The symbols move the points like this.
Z904: $>Z289, ~>Z266, +>Z650
Z135: $>Z398, ~>Z386, +>Z386
Z670: $>Z53, ~>Z742, +>Z54
Z39: $>Z670, ~>Z636, +>Z48
Z268: $>Z88, ~>Z602, +>Z986
Z663: $>Z984, ~>Z398, +>Z398
Z986: $>Z328, ~>Z446, +>Z781
Z916: $>Z386, ~>Z98, +>Z98
Z398: $>Z670, ~>Z480, +>Z742
Z618: $>Z638, ~>Z248, +>Z248
Z457: $>Z829, ~>Z656, +>Z656
Z638: $>Z742, ~>Z795, +>Z510
Z78: $>Z439, ~>Z232, +>Z98
Z656: $>Z350, ~>Z634, +>Z825
Z619: $>Z681, ~>Z57, +>Z57
Z54: $>Z580, ~>Z650, +>Z650
Z48: $>Z618, ~>Z232, +>Z232
Z734: $>Z20, ~>Z184, +>Z184
Z735: $>Z941, ~>Z312, +>Z312
Z204: $>Z663, ~>Z135, +>Z135
Z737: $>Z671, ~>Z853, +>Z853
Z940: $>Z90, ~>Z990, +>Z411
Z962: $>Z53, ~>Z670, +>Z670
Z600: $>Z189, ~>Z510, +>Z510
Z602: $>Z860, ~>Z713, +>Z713
Z289: $>Z674, ~>Z867, +>Z439
Z88: $>Z904, ~>Z867, +>Z328
Z328: $>Z700, ~>Z457, +>Z457
Z348: $>Z825, ~>Z663, +>Z663
Z860: $>Z634, ~>Z958, +>Z958
Z320: $>Z734, ~>Z876, +>Z20
Z817: $>Z713, ~>Z136, +>Z136
Z480: $>Z98, ~>Z54, +>Z916
Z484: $>Z510, ~>Z90, +>Z90
Z767: $>Z853, ~>Z439, +>Z439
Z291: $>Z659, ~>Z603, +>Z603
Z350: $>Z348, ~>Z204, +>Z204
Z312: $>Z643, ~>Z242, +>Z242
Z700: $>Z446, ~>Z829, +>Z829
Z411: $>Z868, ~>Z772, +>Z772
Z651: $>Z48, ~>Z638, +>Z638
Z20: $>Z876, ~>Z674, +>Z674
Z326: $>Z772, ~>Z618, +>Z990
Z446: $>Z457, ~>Z328, +>Z915
Z636: $>Z379, ~>Z439, +>Z20
Z580: $>Z867, ~>Z916, +>Z737
Z136: $>Z860, ~>Z368, +>Z368
Z818: $>Z484, ~>Z484, +>Z940
Z370: $>Z619, ~>Z886, +>Z886
Z568: $>Z136, ~>Z88, +>Z162
Z886: $>Z57, ~>Z189, +>Z772
Z57: $>Z532, ~>Z291, +>Z291
Z742: $>Z671, ~>Z320, +>Z320
Z990: $>Z819, ~>Z103, +>Z103
Z103: $>Z619, ~>Z817, +>Z904
Z819: $>Z189, ~>Z602, +>Z602
Z876: $>Z184, ~>Z651, +>Z651
Z988: $>Z742, ~>Z39, +>Z39
Z972: $>Z532, ~>Z659, +>Z659
Z868: $>Z326, ~>Z148, +>Z148
Z822: $>Z411, ~>Z326, +>Z326
Z659: $>Z358, ~>Z600, +>Z600
Z643: $>Z334, ~>Z350, +>Z268
Z510: $>Z940, ~>Z822, +>Z822
Z232: $>Z248, ~>Z370, +>Z370
Z148: $>Z990, ~>Z189, +>Z189
Z713: $>Z162, ~>Z266, +>Z860
Z781: $>Z817, ~>Z568, +>Z568
Z386: $>Z480, ~>Z289, +>Z289
Z189: $>Z819, ~>Z781, +>Z148
Z915: $>Z656, ~>Z348, +>Z825
Z634: $>Z368, ~>Z162, +>Z358
Z984: $>Z135, ~>Z916, +>Z916
Z334: $>Z268, ~>Z88, +>Z162
Z368: $>Z656, ~>Z735, +>Z818
Z98: $>Z289, ~>Z135, +>Z580
Z674: $>Z651, ~>Z618, +>Z618
Z867: $>Z650, ~>Z671, +>Z962
Z681: $>Z886, ~>Z972, +>Z358
Z825: $>Z204, ~>Z256, +>Z984
Z958: $>Z781, ~>Z986, +>Z941
Z795: $>Z370, ~>Z681, +>Z256
Z439: $>Z256, ~>Z962, +>Z962
Z90: $>Z822, ~>Z868, +>Z868
Z829: $>Z915, ~>Z350, +>Z350
Z379: $>Z320, ~>Z20, +>Z20
Z853: $>Z78, ~>Z480, +>Z370
Z358: $>Z603, ~>Z818, +>Z818
Z650: $>Z650, ~>Z767, +>Z767
Z941: $>Z312, ~>Z643, +>Z643
Z248: $>Z795, ~>Z619, +>Z619
Z242: $>Z411, ~>Z904, +>Z904
Z266: $>Z312, ~>Z334, +>Z334
Z772: $>Z148, ~>Z819, +>Z603
Z256: $>Z988, ~>Z53, +>Z53
Z603: $>Z600, ~>Z484, +>Z484
Z53: $>Z39, ~>Z734, +>Z742
Z532: $>Z148, ~>Z358, +>Z600
Z162: $>Z735, ~>Z266, +>Z266
Z184: $>Z674, ~>Z48, +>Z48
Z671: $>Z767, ~>Z78, +>Z78

The rows follow the links: the fewer symbols apart two points are, the more alike their rows tend to be.

Each row is also shifted at random along 4 hidden directions that mean nothing.

Some points, each with a row of numbers:
Z386 ->   74   -77  -118   -39     9    42     3    38    56   -26   119   -30   -57    52   167   -54    43    50    11   -50   -81    77    80    91   -86    50  -139   -96   -73    71    27  -143   -95    74    41    82  -107   113   -13    80    66     8    20   -12    40    58    25    -5   -72   -42    -2    21   124    29    95
Z984 -> -232    61    31   -40    39    90    67    -6    58    -1   -54   -23  -164   -45   111    62    17    16    60  -106   -93    -9    39    97    49   -50   -30    12   -35   -99   180   -32    14    29     2    34   -39    52    28   -94    98   -56     7   -44   -21   125   133    -1  -158    16    34    38    62   122   -18
Z990 ->  311  -146    71   122  -107    85    18   106   126   -40   -18   -53   -75    69    -9   -89   -73   197    31   149  -147   -69  -112   -86   -25   113   -54   -12   -11    10  -113  -148    30    33    40    65    65   -94  -133    60    68   -43   -97   100    43   -42   -64  -194    92    60  -100    14   124   -74   -37
Z868 ->   39   -60    18   117   -18    24    67    38    34   -33  -144   -10   -47   -28    -4   -57   -54   -26    18    44   -33   -37    -1     4    56    86    58    72    -4    21   -46    21    13   -39   -34    90    -6   -66   -37   -35  -134   -28    13   121    36    16    -9  -146    11    44    27   -27   -22    42  -119
Z532 -> -118    34    52    17   156   -16   -39    30  -112   127   -62   -10    12  -108     5   127   -30   -30    31   -53   -19    -7   -10    -2   -16   -33    89   195    -4   -58    83   277    59    91   -46   -45   -12   -84    94  -146    44   -28   -63    46   -81   133   116   109   -40    39    12   -30   -86    20   -76
Z772 ->   99    -7    -6   134    13    -7    57    25   -25    38   -76   -63    32     0   -70   -72  -111   -22    55    26  -124   -46    46   -36     1    58   134   213     7    61   -82    -1   -43    51   -20    41    52  -106  -113   -42  -113   -26   -61   145    67    10   -15  -147    69   109   -47   -80   -21   -30  -132
Z184 ->  -21   -39   -36    55    31   -22    60  -243   -39   -13  -138    57   130   182   -48   -26   132   -43   104    96    46   -46  -112   -56    65    60    17    19    61   -82   -42   -68   130    58    68    89   132     1   -49    76   -24    24    39  -107    15   -65    38   -68   -41   124    40  -112    20    49   -52
Z634 ->  -85     7    29   -13  -144   -19    10  -150  -109    73    58    83     1   -95   -36   -94   -94    32  -108   -45   -26    86    29  -137   -34   -73    89    38     8   -38   -80    17  -113   -80  -104   -50    55   -77    43   -23    -1    14  -122    41   -54   -82   -11    -8    93   -32   -53   -27    -9   -11    53
Z941 -> -150   129     9   -50    40   -57    17    50   -43    24    21   -31   -10   -70  -110     5   112   -52     5    19   101    91    68    34   -42  -162   144   143   -25    96    -6    56  -102  -158  -124   -14   -58   -31    24  -120   -46     8    35    37     6   -66    -9   -82   -35   -43    17     7   -91    61    19
Z580 ->  -51   -66   -60  -124    43   -16    77   -65     1   -11   -52   -67   -13   -39    -7    95     4   -39    54   -99    72    41    68    43    37    34   -24    16   -86    -1     2   -33   -43    28    24   -26  -155   137    70   -28   -31   -48    33   -59    53    79   -11    26  -127   -85    19    -9    72    39   -45
Z291 ->  177   -38   109   -35   115    35    -7  -100   -82    99   -52    68    28    54    20    41    73    67    33    16   -29   -56  -156  -100    68    38    59    56   -32  -107    47    93    47   126    -9   -42    44   -23    60     3   125   -52   -53   -51   -45   101   177   -98   -50    98    48    -6   -29   -60   -58
Z619 ->  -63    39   -26   -41   145   -53  -110   162   -21    30    93    69   121   -79    68    57   -46   -57  -113    91    24    -1    14    42   -91    54   -33   -13    45    37   131   159    72    64    -6  -134  -108    10   -98   103    27    21    -1    30   -17    83    -4    92   -18   -96    71   -16   -93   -78    23
Z876 -> -254   -34   -10   105    55    16   -64    17    43   -42   -68    -3    31    41    74    45   114     7    -6    71    63     0   -92   122  -102    42  -176   -77   101   -20    36   125   132    -3    60   100     1    -9    54    -8    37    64   122   -34   -49     2    12   148   -50   -14    37   -18    38   147    28
Z232 -> -229    28   -31   -62    89   -76     0   -66   -15     9   -23    19   117   -18  -113    99  -102   -44   -13    94    67   -58    29    10    27    60    34    62    36   -26    55    60    99   -21    -1  -135   -28    10   -89    92   -46   -55     2   -49     0    13    27    57   -62   -28    54   -61   -42    11  -114
Z510 -> -102   -66     6   140     1     2  -100   104     0    10   -61    34   -50   -97    58   -83  -101    52   -64     5     0    17    -3    61   -68   136   -62    12    -3     4   -42   130   -43   -18   -48   103   -75  -108    41   -10   -66   -22    33   163   -17    75    49    16    70     4    27   -12    -1    55   -54
Z825 ->    0   182   -36     0  -114   -17    42  -208   -94    53    53    12   -48    91   -89  -106  -159    29    55  -145  -188   -89   166   -52   167  -122   194   128   -25   -94   -44  -252  -147   -19    -3    25   243   -66  -153    -1    39   -43  -114   -50    57   -42   106   -29    53   182   -53    -9     1  -100   -14
Z103 ->    7  -113   136    49   -51    75     7   201   171   -31   -17   -50  -113   -61   -26    76   -51   174   -32   180   -51   -41  -124    -7   -90    67   -64     4    14   -37    48    44   131   -30     3   -76   -55   -37   -35   -44   104   -62   -78    94    -2    14   -58   -78     6   -72   -62    41   119     7   -46
Z334 ->   -7    29   144    -1   -42    14    -7    20    49    14    88  -100  -138    45  -217    88    36   291    62    48    39   -49   -91   -17   -32  -185    30   152   -62    -2  -110   -77   -94  -122     1   -24    42  -129    38  -145   250  -114   -92   -19   -17  -124    73   -39    -6    -4  -157    59   165    31   -13
Z603 ->  120   -93   113    20    79    54     8   -57   -66    64  -116   101   -11   -24    44     0    45    75     5    16   -15   -32  -140   -57    90    87    39    46   -24  -118    21   154    27    56   -36    33    13   -35   100     1    43   -38    -9    24   -61   128   156  -108   -34    71    56   -22   -26     9   -87
Z650 ->   -3   -41   -79  -166    29   -62    15   -48   -47    -1   -14  -134    22   -57  -126    83   -67   -58    83  -121   137    21   105    19    55     2    32    83  -110    70   -95   -26  -113   -18    -3   -64   -89    63    56   -41   -62   -48     2   -33    64     5   -47    74   -24   -81   -19    -8     6    11   -51
Z681 -> -140    73   -88    24   135   -68  -203   201   -83    85   243     7   101  -106    62     7  -174   -42  -120   -19   -38    37   148    71  -188    21   -25    83    -4   109    37   232   -67   117   -42   -94  -116   -78   -68    53    53    20   -58    65   -18    81     2   251    80   -67   -24   -18   -99   -90    87
Z818 ->   27   -88    13    42   -46     2     1  -126  -114    48   -83   119    33   -56    44  -129   -55   -37   -61   -18    15    60    -7   -72    51    82    69    19   -26   -58   -39    97   -71   -31  -137    53     8   -51    44    50  -121    -5     8    94   -35    57    77   -97    24    52    73   -67   -57    14   -60
Z674 -> -219   -45   -28   122    74     5   -66    35    41   -48    -8    -4    27    67    33    43    87    65   -17    89    46   -15   -84   111  -108    78  -195   -64    72   -17   -14    82    98     5   107    83   -23   -37     9    36    94    32    66   -25   -37   -15    27   134   -42   -20     6    -5   104   127    16
Z600 ->   84   -52    -3    78   103    28  -122   180   -28    55    49    48     4   -59   177   -27     5    21   -87    -9   -58    37   -30    31  -146    57   -95   -31     2    61    47   228    -3   119   -36    41   -96   -47    71    -2    63    33     5    95   -46   135    65    67    56   -28    37    12   -48   -17    58
Z671 ->   32  -109    16  -178    13    -2    74  -101    45   -46  -139   -24    -2     9   -59   135    33   -39    74     7   152   -20   -75   -15   160    67   -27   -88   -74   -56    48   -27    77   -25    14   -87   -86   150   104    16   -64   -57    61   -88    20    73    -5   -28  -141   -83    76    -3    35    17  -114
Z411 ->   22   -76   128   148   -59    90   -22   127   105   -38   -87   -56  -178     5   -76   -20   -74   206     6   121   -22   -86  -101    30    30    78   -71    58   -30    -7   -67   -26   -19   -67     1    85     4  -136    -9   -32    73  -113   -15   135     7    15    33  -117    15    24   -64    51   123    50  -113
Z643 ->   91    53   104   -31     2    10    17   101    74   -37    70     8   -97    67   -93    -2   188   127   -14    96    72     6   -93    18    -3  -120    -3   -10   -14    64    -7   -71   -51  -126   -34    22   -21     0     6   -35   119   -28    62   -12   -18   -95    47  -125   -42   -11   -22   112    26     4    36
Z915 ->  270   122    74    -4   -22    32   156  -139   -14   -44   -57   175    14    68    33   -50   133   -10   -16   -22   -35   -86   -72  -111   233   -76    98  -120    47   -98    85  -198    35   -15    85   -24   173    89   -54    93   -41    38    87  -109     4   -84     9  -195   -21   132    62    65   -42   -91   -27
Z713 -> -149    -4   -66    15   -62   -22    16   113   -18    55   103   -62    46  -173    58   -10   -53  -131   -71    -1   -37   192   106   -16  -225   -95    59    69    15   156   -26   102   -31   -19  -114   -59   -91    -7    18  -132   -72    91   -81    93   -31   -55  -174    56    68  -126   -62   -43   -50    28   165
Z700 ->  -90   165    66    64    65   -54    41   -47   -97   -27   -62    35    16  -111   -80    59     1   -53   -78  -126     6   -82    41   -20    95  -162    80    55    65   -19    49    31   -32   -53   113   -78    81     5    24   -78   -49    62    68   -79   -14   -73   -24   112    -5    30     3    89   -91   -58   -50
Z457 ->  -41   128    83    81    -2   -21     8     3   -53   -34    19    44   -20   -82   -63    60   -44    21  -108  -112   -55   -73    45   -49    36  -102     6    -1    50   -11    27   -19   -53   -80   107   -76    88   -32    32   -47    30    31    30   -58   -12  -106   -35   127    42    27   -31   102   -16   -65   -34
Z568 -> -120   -37   139     8  -145    37    64  -133    13    44   -30   -53   -92   -90  -105   109   -61   151     1    -8   -35    10   -77  -124   -41  -126    74   113   -13   -74   -65   -17    30   -83    -1   -98    48   -74    85  -166   131   -55  -169   -23   -70  -112   -48    14    23   -56  -138    16   141    34     1
Z370 ->  -96    60  -127   -99   105  -150   -21   -12  -115    43    74    35   195   -72   -30    26  -103  -186   -65    68    50    29   162    14    -5    70    94    95    18    77    61    69     7    60   -42  -171   -45    44  -141   113  -138    30   -25    -3    38    53   -61    49   -19   -27    69   -69  -151   -86   -43
Z57 ->   47    48   -32   -13   153   -62   -78    36  -100    95    97    49   130   -37    32    26   -32   -72   -15    -4   -25     5    53   -32   -77    21    73   109    -3    27    50   125    13   150   -29   -83   -14    -7   -66    51    36    17   -52    17     0    58    42    38     0    14    32   -43  -102   -95    18

Start here and follow the symbols in turn, left to right. Where do you end up?
Answers are names.
 -29    83   101    29   -54   -29    12    21     9    29    67  -119   -90   -25  -209   105     3   164    45   -14   -31   -13     5   -40   -59  -201    71   216   -36    56  -118   -71   -97   -88    41   -52    50  -109    11  -188   183   -19  -111     7   -18  -140   -23    32    46   -34  -185    53    85     9    15
$ $ ~ + +: Z162
-104    70   -45   -62    51  -100   100   -78   -61    41   -76  -120    27   -75  -221    75    56   -82   120   -31   103    65   104    18    53  -129   188   250   -83    88   -49    -1  -106  -113   -78   -26   -68    10    17  -163  -105   -31    15     0    42   -15     3   -90   -97    -9     2   -41   -55    77  -107
$ $ +: Z618
 338   -62   -74   125   -51    -2   -22    93   -15    13   111   -94    48    49    -1  -163  -145    58    63    18  -203    -6    50   -79  -107    49    67   144   -49   112  -191  -132  -105   136    33    84    74  -120  -173    25   -20    15  -145   116    95   -34   -68  -120   182    89  -135   -42    46  -152     5
+ $ $ +: Z148
-321   108   -67   -33   145   -98   -13    -9   -76    47   -43    42   160   -94   -24    82   -53  -156   -44    93    74   -23    87    42    17    60    99   111    60    -9   130   175    80    -9   -56  -122   -52    -7  -109    44  -118    -6    28     0    -2    64   -14    56   -86   -12   120   -74  -125     1  -119
$ $ $ ~: Z57
-306    25  -151   122     7  -103  -114   -29   -79    31    70   -21   128     8   -33   -46  -148   -65   -33    49     3    26   127   104   -78   104   -38    91    50    35   -82    86   -41     4   -17    83   -17  -106  -113    86   -60    14    21    47    28   -14     6   167    80    19   -10  -101   -30    42   -13
+ $ $: Z90
  -2  -104    28   -10  -150    56    26   -29    46     7     7    86     5   -96    98   -30     0    13  -115    60    12    95   -74   -98   -70    11   -34  -150    49   -25    23    10    47   -56   -76   -71   -54    26    70    18   -21    38   -51    29   -76   -61  -132   -49    50   -90   -26   -11    43    18   117
~ + ~: Z484
  72   -10    51    63    54    35   109    -1   -27    59  -171   -75     3   -60   -20    99    -9   -29   122    -7  -107   -65   -72   -99    29   -36   166   219     8   -46    35    75   124    94    -7   -49    68   -52   -14  -152   -15   -14   -95    34    -9    70    -6  -149   -21    94   -18   -44   -33     4  -120
~ $ ~ ~ +: Z818
 -96    25    26    39   -37    11    95    11   -23    74   -62  -106    32  -130   -24    90     6   -69    68   -21   -83    38    21   -97   -89  -132   170   175     5    21    20    54    71    13   -39   -74    12   -37    24  -218   -48    37  -136    24   -28   -28   -93   -55    10     5   -62   -45   -28    50    12
+ + $ $ +: Z818
 -40   -23    23    21   106    -6   -59    25   -97    75   -13   141    53  -120   163   -34    18   -76  -107   -41    35    64   -10     8   -57    65     6   -16    -9   -26    95   283    -4    64  -105   -31   -70   -22   120   -18   -55    48     6    59   -66   142    74    20     8    -7    89   -29  -141    20    18
+ + $ $ +: Z326
-176    -8  -121   -62    48   -39    27  -100   -51     6   -11  -139     4   -10   -48    79   -45   -32   125  -138    -1    54   143    96    -8   -12     1   150  -108    68   -47   -38  -119    23    20    20  -103    63    28   -89    -4   -29   -22   -42    63    57    25    63  -113   -22   -19   -40    84    93   -46
~ + ~: Z670
 259   -58    46    73   -33    65    56    99    65    15   -47   -79   -25    24    33    -7     4    51    52    72  -166   -25   -80   -84   -44    -3    38    58    -3    22   -28   -70    95    95    37    11    53   -19   -51   -70    41     8  -111    41    24   -11   -93  -164    35    46   -79    -5    55   -75     3
+ ~ ~ $: Z312
  -4  -101    -4    84   -43     1   -49   -13   -59    25   -58    85   -17   -57    71  -120   -87    10   -92    -1     8    35    11     8   -12   103    -4    -4   -22   -14   -52   103   -90   -41  -101    95   -45   -77    59    39  -115   -13    25   130     0    62    70   -23    44    11    30   -45   -30    44   -41
+ ~ ~ $ +: Z103
 -37  -133   167   132   -70   131   -43   157   158   -85  -139    27  -196   -29    65    -5   -20   190   -84   102    32   -74  -171    67    20   139  -173  -159    18   -79    34    78    47   -98   -26   105   -63   -77    93     8    32   -69    69   131   -31    57    76   -77    -3   -39     1    72   115    97   -95
+ + ~ ~ ~: Z568
 -34     1    74   -67   -56    28    48   -35     6    34    12   -15   -55   -43   -79    25   112    39   -21    63    64   110   -40   -34   -43  -121    91    72     2    41   -57    -1   -34  -120  -102   -32   -23   -23    74  -114    21   -13   -30    17   -47   -92     3  -111    -9   -52   -57     4   -10    53    19
~ + $: Z268
 -26     7    84   -38   151    14   -23   120    34    39   -74     6    16   -54    -1   134    -5     2   -33    96    -9   -98   -92   -14     9    47    10    70    44   -88   170   147   169    99     4  -151   -15    -8   -43    -4    62   -60   -46    -4   -15   113    47   -13   -85    -1    60    13   -50   -62   -80
~ ~ + $ ~: Z368
